Below is a small trained network, with its code and all its weights. Each question gives an input and a class and asks what happens when units are switched off, that is, made to give their printed mean instead of their output.

import numpy as np


def w(rows, s, z=0):
    codes = np.array(rows[::2]) - 128.0
    scale = np.full(codes.shape[1], s)
    scale[-1] = z or s
    return codes * scale


def norm(h):
    return h / np.sqrt((h * h).mean(-1, keepdims=True) + 1e-5)


def f(y):
    return y / 2 * (1 + np.tanh(0.7978845608 * (y + 0.044715 * y**3)))


def log_softmax(a):
    a = a - a.max(-1, keepdims=True)
    return a - np.log(np.exp(a).sum(-1, keepdims=True))


def net(x, mask):
    res = np.array(x, float).reshape(1, 6) / 4 @ E
    u = 0
    for l in range(4):
        y = f(norm(res) @ A[l][:, :-1].T + A[l][:, -1])
        res = res + np.where(mask[u : u + 8], y, B[l][:, -1]) @ B[l][:, :-1]
        u += 8
    return log_softmax(norm(res)[-1] @ U[:, :-1].T + U[:, -1])


A, B = {}, {}
E = w([
[217,3,196,140,127,231],'x0',
[59,168,79,181,64,186],'x1',
[52,112,191,11,162,203],'x2',
[61,48,150,155,143,41],'x3',
[99,43,5,104,186,36],'x4',
[142,204,144,16,75,99],'x5',
],0.0053)
A[0] = w([
[30,163,213,110,198,92,1],'0.n1',
[193,102,144,255,148,166,67],'0.n2',
[182,148,105,97,113,81,75],'0.n3',
[109,69,71,216,118,58,88],'0.n4',
[180,26,209,122,137,157,102],'0.n5',
[157,26,196,86,95,157,46],'0.n6',
[107,206,140,120,19,163,22],'0.n7',
[213,180,73,38,108,63,21],'0.n8',
],0.008,0.0084)
B[0] = w([
[26,87,198,69,115,72,127],'0.n1',
[184,132,99,214,195,220,212],'0.n2',
[165,154,140,123,168,120,119],'0.n3',
[75,55,82,194,64,95,221],'0.n4',
[201,93,141,67,55,134,251],'0.n5',
[151,62,122,38,92,95,167],'0.n6',
[91,195,153,198,129,189,153],'0.n7',
[217,194,114,93,253,117,151],'0.n8',
],0.0074,0.0034)
A[1] = w([
[64,82,222,124,204,106,119],'1.n1',
[60,111,50,65,163,196,11],'1.n2',
[154,145,118,98,60,120,115],'1.n3',
[210,197,99,57,178,49,1],'1.n4',
[118,206,109,151,5,139,93],'1.n5',
[42,108,164,125,138,3,119],'1.n6',
[146,89,26,176,98,66,105],'1.n7',
[108,104,86,126,135,1,54],'1.n8',
],0.0089,0.0052)
B[1] = w([
[116,174,112,90,33,133,175],'1.n1',
[104,145,14,111,106,184,132],'1.n2',
[109,101,146,119,171,122,153],'1.n3',
[140,119,130,51,255,140,190],'1.n4',
[56,120,209,116,208,146,205],'1.n5',
[81,158,132,84,66,82,241],'1.n6',
[68,105,119,159,191,58,254],'1.n7',
[141,165,169,167,128,55,208],'1.n8',
],0.0099,0.0036)
A[2] = w([
[117,73,72,219,94,126,16],'2.n1',
[163,92,79,138,133,136,2],'2.n2',
[187,136,136,182,94,204,72],'2.n3',
[155,160,150,116,180,30,84],'2.n4',
[117,235,145,112,148,124,80],'2.n5',
[201,123,84,234,148,165,15],'2.n6',
[168,43,66,161,211,113,14],'2.n7',
[114,177,78,254,145,140,6],'2.n8',
],0.0093,0.0052)
B[2] = w([
[45,62,160,132,148,195,224],'2.n1',
[70,136,156,135,107,108,98],'2.n2',
[163,166,110,145,100,1,252],'2.n3',
[149,118,69,119,168,105,241],'2.n4',
[70,97,157,124,186,162,240],'2.n5',
[152,120,106,220,184,139,238],'2.n6',
[36,113,190,78,137,207,227],'2.n7',
[115,39,190,3,74,130,208],'2.n8',
],0.0094,0.0022)
A[3] = w([
[118,162,130,112,73,123,57],'3.n1',
[166,1,176,90,116,147,53],'3.n2',
[212,27,171,59,80,137,3],'3.n3',
[85,212,126,149,121,131,42],'3.n4',
[133,158,117,88,181,92,92],'3.n5',
[91,123,24,129,94,183,64],'3.n6',
[31,102,45,118,159,87,146],'3.n7',
[222,175,130,179,163,100,75],'3.n8',
],0.0087,0.0056)
B[3] = w([
[83,128,133,82,127,122,114],'3.n1',
[189,91,202,85,52,137,199],'3.n2',
[198,116,168,79,74,112,192],'3.n3',
[114,114,150,125,116,173,129],'3.n4',
[127,69,107,114,150,125,152],'3.n5',
[164,133,59,117,73,196,124],'3.n6',
[255,159,106,157,95,165,254],'3.n7',
[166,205,74,125,119,170,160],'3.n8',
],0.0082,0.0048)
U = w([
[223,180,134,221,126,177,111],'0',
[163,155,103,46,245,113,192],'1',
[130,149,16,109,89,207,98],'2',
[213,78,199,52,64,145,163],'3',
[48,174,135,34,50,94,2],'4',
[100,16,158,218,127,176,90],'5',
[96,111,72,198,119,6,152],'6',
[60,191,218,149,163,206,185],'7',
],0.02,0.0023)

Each question gives the input, the list of numbers given to net, and the class t.
The units are the neurons (one row each of A and B). Each row of codes is followed by its name. A weight is (code - 128) times the scale printed after its matrix; where a second scale follows, it is the last column's (A, B and U).
mask holds one flag per neuron, layer by layer. A switched-off neuron (its flag False) gives its mean, the last column of its row in B, instead of its output. The means were averaged over made-up inputs and are rounded, as every weight is.
A unit's drop is (log p(t) with every unit on - log p(t) with that unit switched off) / (log p(t) with every unit on - log p(t) with every unit switched off).
The circuit of an input: a set's keep is (log p(t) with only the set's units on - log p(t) with every unit switched off) / (log p(t) with every unit on - log p(t) with every unit switched off). Starting from the 12 units with the biggest drops (on a tie, the unit counted first), units are removed one at a time, each time the one whose removal leaves the highest keep (on an exact tie, the one counted first), for as long as the keep stays at least 0.8.
units of the circuit, in order: the units of the circuit, biggest drop first
unit that matters most: the unit with the biggest drop
top k neurons: the k neurons with the biggest drops, biggest first
k most important neurons of layer l: the k neurons of layer l with the biggest drops, biggest first
drop when u is switched off: that unit's drop, to one decimal
input [-7,3,-3,4,3,8], class 1: units of the circuit, in order : (1.n4, 0.n8)
input [-8,-3,5,6,1,-5], class 4: units of the circuit, in order : (1.n1)
input [3,-7,-7,4,2,-4], class 5: top 2 neurons : (0.n2, 2.n7)
input [7,1,-4,-3,8,4], class 5: units of the circuit, in order : (1.n7, 2.n7)
input [-3,3,-8,5,-5,5], class 7: top 2 neurons : (1.n5, 0.n7)
input [2,-3,7,6,1,8], class 4: top 4 neurons : (1.n1, 1.n6, 0.n1, 3.n7)
input [-1,1,-6,-1,-6,-8], class 5: top 2 neurons : (2.n8, 2.n1)
input [-7,7,2,-3,0,-8], class 2: top 3 neurons : (3.n7, 1.n2, 2.n7)
input [1,-5,8,5,2,5], class 4: top 3 neurons : (1.n1, 1.n6, 0.n1)
input [-8,7,-2,-8,1,-8], class 7: top 2 neurons : (1.n5, 2.n4)
input [8,0,-5,-1,-1,-4], class 0: 2 most important neurons of layer 2 : (2.n3, 2.n6)
input [3,-4,-4,-7,3,-7], class 5: top 2 neurons : (2.n7, 2.n6)
input [5,-6,-8,-6,0,-6], class 5: top 2 neurons : (2.n7, 2.n1)
input [-7,-2,8,-7,1,-1], class 2: units of the circuit, in order : (1.n2)
input [3,-6,-3,0,-4,-6], class 0: top 2 neurons : (0.n2, 2.n6)
input [-8,5,-1,3,1,5], class 6: 2 most important neurons of layer 1 : (1.n8, 1.n1)
input [5,1,8,-7,-8,-8], class 3: 3 most important neurons of layer 0 : (0.n5, 0.n6, 0.n7)
input [-6,-3,-6,-5,-5,-7], class 5: top 2 neurons : (2.n6, 2.n8)
input [7,-5,-8,0,1,-1], class 5: 2 most important neurons of layer 2 : (2.n6, 2.n7)
input [-1,-3,4,6,-6,0], class 4: unit that matters most : 0.n1
input [-1,7,8,-8,4,8], class 2: top 2 neurons : (1.n2, 3.n6)
input [2,8,-8,-6,-2,-1], class 5: 3 most important neurons of layer 2 : (2.n8, 2.n1, 2.n6)
input [-2,5,-7,-8,0,2], class 7: drop when 1.n5 is switched off : 0.2
input [-5,-7,-8,-2,-4,-2], class 1: drop when 0.n7 is switched off : 0.0
input [5,-2,-8,-2,-2,-6], class 5: drop when 0.n4 is switched off : 0.2
input [8,1,-8,0,8,2], class 5: drop when 2.n7 is switched off : 0.1
input [-2,6,2,6,-5,2], class 7: unit that matters most : 0.n7
